Below are the code and all the weights of a small trained network. Each question names an input and a class and asks about switching units off, where a switched-off unit gives its printed mean instead of its output.

import numpy as np


def w(rows, s, z=0):
    codes = np.array(rows[::2]) - 128.0
    scale = np.full(codes.shape[1], s)
    scale[-1] = z or s
    return codes * scale


def f(y):
    return y / 2 * (1 + np.tanh(0.7978845608 * (y + 0.044715 * y**3)))


def log_softmax(a):
    a = a - a.max(-1, keepdims=True)
    return a - np.log(np.exp(a).sum(-1, keepdims=True))


def net(x, mask):
    res = np.array(x, float).reshape(1, 3) / 4 @ E
    y = f(res @ A[0][:, :-1].T + A[0][:, -1])
    res = res + np.where(mask, y, B[0][:, -1]) @ B[0][:, :-1]
    return log_softmax(res[-1] @ U[:, :-1].T + U[:, -1])


A, B = {}, {}
E = w([
[139,155,69,254],'x0',
[54,33,101,120],'x1',
[89,245,178,97],'x2',
],0.0094)
A[0] = w([
[161,169,140,55,198],'n0',
[197,116,60,108,197],'n1',
[179,112,193,106,253],'n2',
[184,101,79,155,215],'n3',
[66,208,167,158,182],'n4',
[122,155,95,140,7],'n5',
[44,2,30,167,251],'n6',
[178,159,137,178,114],'n7',
[139,191,149,149,171],'n8',
[168,186,176,159,69],'n9',
[136,121,111,179,70],'n10',
[62,105,86,90,130],'n11',
[118,72,140,81,252],'n12',
[40,145,43,228,254],'n13',
[132,78,47,134,254],'n14',
[186,214,174,160,49],'n15',
[126,153,134,163,45],'n16',
[87,95,121,121,239],'n17',
[231,112,121,130,231],'n18',
[159,121,92,212,142],'n19',
[86,73,126,98,27],'n20',
[72,126,18,170,15],'n21',
[94,86,165,124,102],'n22',
],0.012,0.0035)
B[0] = w([
[32,108,203,50,184],'n0',
[141,219,174,67,159],'n1',
[118,236,200,13,174],'n2',
[101,214,39,70,171],'n3',
[4,173,198,246,189],'n4',
[80,54,166,202,126],'n5',
[250,176,44,120,250],'n6',
[63,89,190,238,157],'n7',
[22,51,169,205,172],'n8',
[91,20,197,174,166],'n9',
[186,167,76,200,143],'n10',
[210,150,106,107,158],'n11',
[252,225,235,11,186],'n12',
[76,216,22,197,210],'n13',
[239,241,119,145,190],'n14',
[49,40,155,164,185],'n15',
[82,16,121,181,133],'n16',
[205,162,67,53,164],'n17',
[75,253,199,92,170],'n18',
[89,175,48,199,175],'n19',
[230,87,200,148,155],'n20',
[115,187,83,98,161],'n21',
[195,166,151,139,145],'n22',
],0.0052,0.014)
U = w([
[149,169,154,35,253],'0',
[117,166,93,160,254],'1',
[105,146,177,79,172],'2',
[119,87,134,190,15],'3',
[247,100,159,96,31],'4',
[147,144,48,100,2],'5',
],0.011,0.0035)

Each question gives the input, the list of numbers given to net, and the class t.
The units are the neurons (one row each of A and B). Each row of codes is followed by its name. A weight is (code - 128) times the scale printed after its matrix; where a second scale follows, it is the last column's (A, B and U).
mask holds one flag per neuron, in row order. A switched-off neuron (its flag False) gives its mean, the last column of its row in B, instead of its output. The means were averaged over made-up inputs and are rounded, as every weight is.
A unit's drop is (log p(t) with every unit on - log p(t) with that unit switched off) / (log p(t) with every unit on - log p(t) with every unit switched off).
The circuit of an input: a set's keep is (log p(t) with only the set's units on - log p(t) with every unit switched off) / (log p(t) with every unit on - log p(t) with every unit switched off). Starting from the 12 units with the biggest drops (on a tie, the unit counted first), units are removed one at a time, each time the one whose removal leaves the highest keep (on an exact tie, the one counted first), for as long as the keep stays at least 0.8.
circuit, biggest first: the units of the circuit, biggest drop first
unit that matters most: the unit with the biggest drop
k most important neurons: the k neurons with the biggest drops, biggest first
drop when u is switched off: that unit's drop, to one decimal
input [-7,1,-8], class 4: circuit, biggest first	[n20 n6]
input [1,4,-8], class 5: circuit, biggest first	[n3 n6]
input [4,2,-2], class 5: 2 most important neurons	[n4 n6]
input [-3,1,0], class 4: circuit, biggest first	[n13 n4]
input [-7,2,-8], class 4: circuit, biggest first	[n20 n6]
input [6,3,-7], class 5: circuit, biggest first	[n6 n3]
input [8,7,-2], class 5: circuit, biggest first	[n6 n4]
input [7,1,-3], class 5: circuit, biggest first	[n4 n6]
input [1,1,-2], class 5: unit that matters most	n4
input [2,-2,1], class 3: 2 most important neurons	[n6 n12]
input [0,1,0], class 4: drop when n19 is switched off	0.2
input [-5,-3,3], class 2: drop when n6 is switched off	0.3
input [8,-2,4], class 3: drop when n15 is switched off	0.1
input [-5,7,-7], class 4: drop when n3 is switched off	0.0
input [-1,-4,-6], class 0: most important neuron	[n18]
